Here is a tiny trained network, its code and every weight. The questions are about switching its units off for an input and a class, where a switched-off unit gives its printed mean instead of its output.

import numpy as np


def w(rows, s, z=0):
    codes = np.array(rows[::2]) - 128.0
    scale = np.full(codes.shape[1], s)
    scale[-1] = z or s
    return codes * scale


def norm(h):
    return h / np.sqrt((h * h).mean(-1, keepdims=True) + 1e-5)


def f(y):
    return y / 2 * (1 + np.tanh(0.7978845608 * (y + 0.044715 * y**3)))


def log_softmax(a):
    a = a - a.max(-1, keepdims=True)
    return a - np.log(np.exp(a).sum(-1, keepdims=True))


def net(x, mask):
    res = np.array(x, float).reshape(1, 3) / 4 @ E
    u = 0
    for l in range(2):
        y = f(norm(res) @ A[l][:, :-1].T + A[l][:, -1])
        res = res + np.where(mask[u : u + 4], y, B[l][:, -1]) @ B[l][:, :-1]
        u += 4
    return log_softmax(norm(res)[-1] @ U[:, :-1].T + U[:, -1])


A, B = {}, {}
E = w([
[92,190,69,106,179,174,227,46,81,220,78,177],'x0',
[98,187,122,177,131,97,178,100,125,249,152,137],'x1',
[126,126,126,110,78,141,98,185,158,92,150,71],'x2',
],0.013)
A[0] = w([
[204,22,90,84,150,143,154,132,13,98,114,44,56],'L0N1',
[133,105,159,160,95,72,74,90,78,156,178,135,78],'L0N2',
[95,254,154,102,82,249,201,82,189,58,232,122,37],'L0N3',
[114,98,193,113,99,127,95,79,155,143,123,151,5],'L0N4',
],0.0054,0.0026)
B[0] = w([
[111,165,154,148,114,184,129,196,108,168,177,79,253],'L0N1',
[150,90,186,145,105,151,131,132,100,128,129,145,185],'L0N2',
[134,67,86,117,104,53,194,121,164,198,86,77,207],'L0N3',
[144,29,211,189,2,115,138,122,166,129,136,68,82],'L0N4',
],0.013,0.0019)
A[1] = w([
[177,125,174,168,108,59,98,206,144,8,187,88,39],'L1N1',
[173,129,187,205,200,28,238,200,137,100,160,117,49],'L1N2',
[91,72,147,254,118,79,91,99,87,185,212,125,3],'L1N3',
[66,113,113,92,174,87,99,157,206,115,185,92,195],'L1N4',
],0.0055,0.0022)
B[1] = w([
[2,118,79,70,113,102,132,113,165,65,113,244,254],'L1N1',
[242,159,176,161,150,161,96,233,172,138,57,196,145],'L1N2',
[162,101,195,125,181,154,150,44,116,122,120,10,162],'L1N3',
[200,31,139,120,146,75,196,209,174,67,192,194,167],'L1N4',
],0.0092,0.0075)
U = w([
[186,99,225,204,147,98,106,111,130,146,150,124,120],'0',
[99,44,129,129,66,62,70,192,213,10,155,196,172],'1',
[140,89,56,115,69,100,154,177,183,164,99,61,6],'2',
[147,113,121,121,144,199,81,182,61,68,161,111,26],'3',
[73,206,59,143,162,128,131,61,88,161,94,172,201],'4',
],0.012,0.0017)

Each question gives the input, the list of numbers given to net, and the class t.
The units are the neurons (one row each of A and B). Each row of codes is followed by its name. A weight is (code - 128) times the scale printed after its matrix; where a second scale follows, it is the last column's (A, B and U).
mask holds one flag per neuron, layer by layer. A switched-off neuron (its flag False) gives its mean, the last column of its row in B, instead of its output. The means were averaged over made-up inputs and are rounded, as every weight is.
A unit's drop is (log p(t) with every unit on - log p(t) with that unit switched off) / (log p(t) with every unit on - log p(t) with every unit switched off).
The circuit of an input: a set's keep is (log p(t) with only the set's units on - log p(t) with every unit switched off) / (log p(t) with every unit on - log p(t) with every unit switched off). Starting from all 8 units, units are removed one at a time, each time the one whose removal leaves the highest keep (on an exact tie, the one counted first), for as long as the keep stays at least 0.8.
circuit, biggest first: the units of the circuit, biggest drop first
top k neurons: the k neurons with the biggest drops, biggest first
k most important neurons of layer l: the k neurons of layer l with the biggest drops, biggest first
drop when u is switched off: that unit's drop, to one decimal
input [-4,6,0], class 0: circuit, biggest first : L1N3
input [4,-5,4], class 2: circuit, biggest first : L0N3, L1N1
input [5,-8,8], class 3: top 2 neurons : L0N1, L1N1
input [-8,7,-3], class 0: 2 most important neurons of layer 1 : L1N3, L1N2
input [-1,6,-3], class 0: 3 most important neurons of layer 1 : L1N1, L1N3, L1N2
input [-1,2,1], class 0: top 2 neurons : L1N3, L0N2
input [3,-6,-3], class 3: 2 most important neurons of layer 0 : L0N1, L0N3
input [4,-8,6], class 3: drop when L1N1 is switched off : 0.4
input [6,1,7], class 2: drop when L1N1 is switched off : 0.2
input [1,0,7], class 2: drop when L1N1 is switched off : 0.5
